Below are the code and all the weights of a small trained network. Each question names an input and a target symbol and asks about switching units off, where a switched-off unit gives its printed mean instead of its output.

import numpy as np


def w(rows, s, z=0):
    codes = np.array(rows[::2]) - 128.0
    scale = np.full(codes.shape[1], s)
    scale[-1] = z or s
    return codes * scale


def norm(h):
    return h / np.sqrt((h * h).mean(-1, keepdims=True) + 1e-5)


def f(y):
    return np.maximum(y, 0)


def softmax(a):
    e = np.exp(a - a.max(-1, keepdims=True))
    return e / e.sum(-1, keepdims=True)


def log_softmax(a):
    a = a - a.max(-1, keepdims=True)
    return a - np.log(np.exp(a).sum(-1, keepdims=True))


def net(x, mask):
    ids = ['δεηθξπτψ'.index(c) for c in x.split()]
    T = len(ids)
    res = E[ids] + P[:T]
    u = 0
    for l in range(2):
        q, k, v = (norm(res) @ M[l].T for M in (Q, K, V))
        z = softmax(np.where(np.tri(T) > 0, q @ k.T / 4**0.5, -1e9)) @ v
        res = res + np.where(mask[u], z, O[l][:, -1]) @ O[l][:, :-1]
        u += 1
        y = f(norm(res) @ A[l][:, :-1].T + A[l][:, -1])
        res = res + np.where(mask[u : u + 4], y, B[l][:, -1]) @ B[l][:, :-1]
        u += 4
    return log_softmax(norm(res)[-1] @ U[:, :-1].T + U[:, -1])


Q, K, V, O, A, B = {}, {}, {}, {}, {}, {}
E = w([
[210,164,210,159,44],'δ',
[135,54,183,179,84],'ε',
[212,117,77,243,127],'η',
[39,163,175,163,55],'θ',
[8,126,166,2,107],'ξ',
[218,5,134,51,116],'π',
[29,113,177,235,155],'τ',
[18,101,159,239,172],'ψ',
],0.0059)
P = w([
[70,188,203,162,232],'0',
[92,172,207,166,195],'1',
[92,143,211,165,155],'2',
[85,128,198,165,121],'3',
[83,121,180,166,93],'4',
[82,116,160,156,69],'5',
[80,112,138,149,47],'6',
[81,112,110,143,25],'7',
[77,103,82,131,8],'8',
[80,91,53,119,1],'9',
],0.005)
Q[0] = w([
[173,63,142,72,112],'0.h1',
[144,126,116,71,111],'0.h1',
[138,61,205,99,113],'0.h1',
[77,88,163,181,9],'0.h1',
],0.013)
K[0] = w([
[134,96,72,23,169],'0.h1',
[76,86,88,101,170],'0.h1',
[201,35,78,19,67],'0.h1',
[111,145,13,116,1],'0.h1',
],0.0094)
V[0] = w([
[255,84,117,40,92],'0.h1',
[155,165,73,219,146],'0.h1',
[143,24,82,79,195],'0.h1',
[67,45,116,219,153],'0.h1',
],0.0041)
O[0] = w([
[68,147,75,255,133,72],'0.h1',
[101,90,194,67,94,110],'0.h1',
[90,237,108,174,137,2],'0.h1',
[144,144,134,89,104,161],'0.h1',
],0.0054,0.004)
A[0] = w([
[254,161,106,208,128,87],'0.n1',
[153,59,132,202,218,121],'0.n2',
[38,62,68,48,171,37],'0.n3',
[37,136,144,128,46,2],'0.n4',
],0.004,0.0024)
B[0] = w([
[176,25,111,48,138,220],'0.n1',
[255,149,66,161,102,232],'0.n2',
[153,218,174,44,118,172],'0.n3',
[61,61,157,55,128,247],'0.n4',
],0.0037,0.0013)
Q[1] = w([
[148,247,101,126,174],'1.h1',
[157,179,142,92,91],'1.h1',
[112,51,174,198,79],'1.h1',
[68,58,95,114,123],'1.h1',
],0.013)
K[1] = w([
[150,190,228,135,226],'1.h1',
[117,66,149,192,254],'1.h1',
[126,54,113,151,18],'1.h1',
[24,159,31,28,18],'1.h1',
],0.0074)
V[1] = w([
[143,16,38,100,199],'1.h1',
[255,90,152,169,87],'1.h1',
[107,75,173,146,246],'1.h1',
[220,232,107,79,88],'1.h1',
],0.0059)
O[1] = w([
[186,76,159,1,120,59],'1.h1',
[99,167,99,93,174,252],'1.h1',
[118,101,68,91,22,141],'1.h1',
[70,41,134,154,202,51],'1.h1',
],0.009,0.0046)
A[1] = w([
[75,194,157,144,87,164],'1.n1',
[168,120,255,195,173,4],'1.n2',
[168,186,105,107,46,9],'1.n3',
[225,139,190,78,140,179],'1.n4',
],0.0073,0.0046)
B[1] = w([
[158,125,97,134,174,254],'1.n1',
[226,192,255,113,96,151],'1.n2',
[98,150,109,75,63,163],'1.n3',
[149,113,61,176,140,166],'1.n4',
],0.012,0.0083)
U = w([
[203,143,200,139,178,186],'δ',
[128,102,104,104,59,133],'ε',
[216,15,71,70,219,93],'η',
[153,31,157,225,71,108],'θ',
[81,139,129,41,215,202],'ξ',
[27,177,91,243,197,102],'π',
[107,254,56,77,151,2],'τ',
[87,124,114,120,40,175],'ψ',
],0.0093,0.005)

Each question gives the input, a string of symbols that net reads in full, and the target symbol t.
The units are the heads (4 rows each of Q, K, V and O) and the neurons (one row each of A and B). Each row of codes is followed by its name. A weight is (code - 128) times the scale printed after its matrix; where a second scale follows, it is the last column's (O, A, B and U).
mask holds one flag per unit, layer by layer, with each layer's heads first. A switched-off unit (its flag False) gives its mean, the last column of its rows in O or B, instead of its output. The means were averaged over made-up inputs and are rounded, as every weight is.
A unit's drop is (log p(t) with every unit on - log p(t) with that unit switched off) / (log p(t) with every unit on - log p(t) with every unit switched off).
The circuit of an input: a set's keep is (log p(t) with only the set's units on - log p(t) with every unit switched off) / (log p(t) with every unit on - log p(t) with every unit switched off). Starting from all 10 units, units are removed one at a time, each time the one whose removal leaves the highest keep (on an exact tie, the one counted first), for as long as the keep stays at least 0.8.
units of the circuit, in order: the units of the circuit, biggest drop first
top k neurons: the k neurons with the biggest drops, biggest first
top k neurons in layer l: the k neurons of layer l with the biggest drops, biggest first
input π δ η ψ, target ξ: top 2 neurons in layer 0	(0.n2; 0.n1)
input τ δ δ τ ε ξ δ ξ τ, target θ: units of the circuit, in order	(1.h1)
input π ψ ε π δ δ δ η ε, target η: top 2 neurons	(1.n4; 1.n2)
input η π θ ξ, target π: units of the circuit, in order	(0.h1; 1.h1; 0.n2; 1.n3)
input τ δ τ δ ε θ δ η δ, target η: units of the circuit, in order	(1.h1; 1.n4)
input π ψ ξ τ δ ξ η δ θ τ, target δ: units of the circuit, in order	(1.h1; 1.n2)
input ε η δ δ ε θ δ π δ, target π: units of the circuit, in order	(0.h1; 1.h1)
input θ η δ η ε, target η: units of the circuit, in order	(1.h1; 0.h1; 1.n4)
input τ ε τ ε ψ ε ψ ε ε ψ, target τ: units of the circuit, in order	(1.h1; 0.h1)
input δ ξ ξ δ θ τ δ ψ τ, target ε: units of the circuit, in order	(1.h1; 0.h1)
input τ δ δ ξ π ψ δ ε π ψ, target η: units of the circuit, in order	(1.h1; 0.h1)
input τ π δ ψ ε π, target τ: units of the circuit, in order	(0.h1; 1.h1)
input ψ θ τ δ δ ξ δ τ ψ, target ψ: units of the circuit, in order	(1.h1; 1.n3)
input τ ψ ψ ξ δ ε τ δ θ, target π: units of the circuit, in order	(1.h1)
input δ δ δ θ δ ψ τ ε η θ, target ξ: top 4 neurons	(1.n4; 0.n4; 1.n2; 1.n3)
input π ε τ, target τ: top 2 neurons in layer 0	(0.n2; 0.n3)
input ψ δ δ θ η δ δ π π ψ, target η: top 3 neurons	(1.n3; 1.n4; 0.n3)
input ξ δ τ ψ ψ ψ τ ε θ, target τ: top 2 neurons in layer 0	(0.n4; 0.n1)
input δ δ θ τ, target δ: top 2 neurons	(1.n4; 1.n3)
input δ δ δ τ ε ε, target τ: top neuron in layer 0	(0.n1)
input δ ψ θ δ ψ δ τ π δ, target τ: top 2 neurons in layer 1	(1.n3; 1.n4)
input η θ δ ψ η ξ ψ, target θ: top 2 neurons in layer 1	(1.n3; 1.n2)
input ε δ θ ψ, target δ: top 2 neurons in layer 1	(1.n4; 1.n3)
input δ θ θ ξ τ ε ψ, target τ: top 2 neurons	(1.n1; 0.n1)
input θ ε τ δ δ θ τ π π, target ψ: top 2 neurons in layer 1	(1.n1; 1.n3)
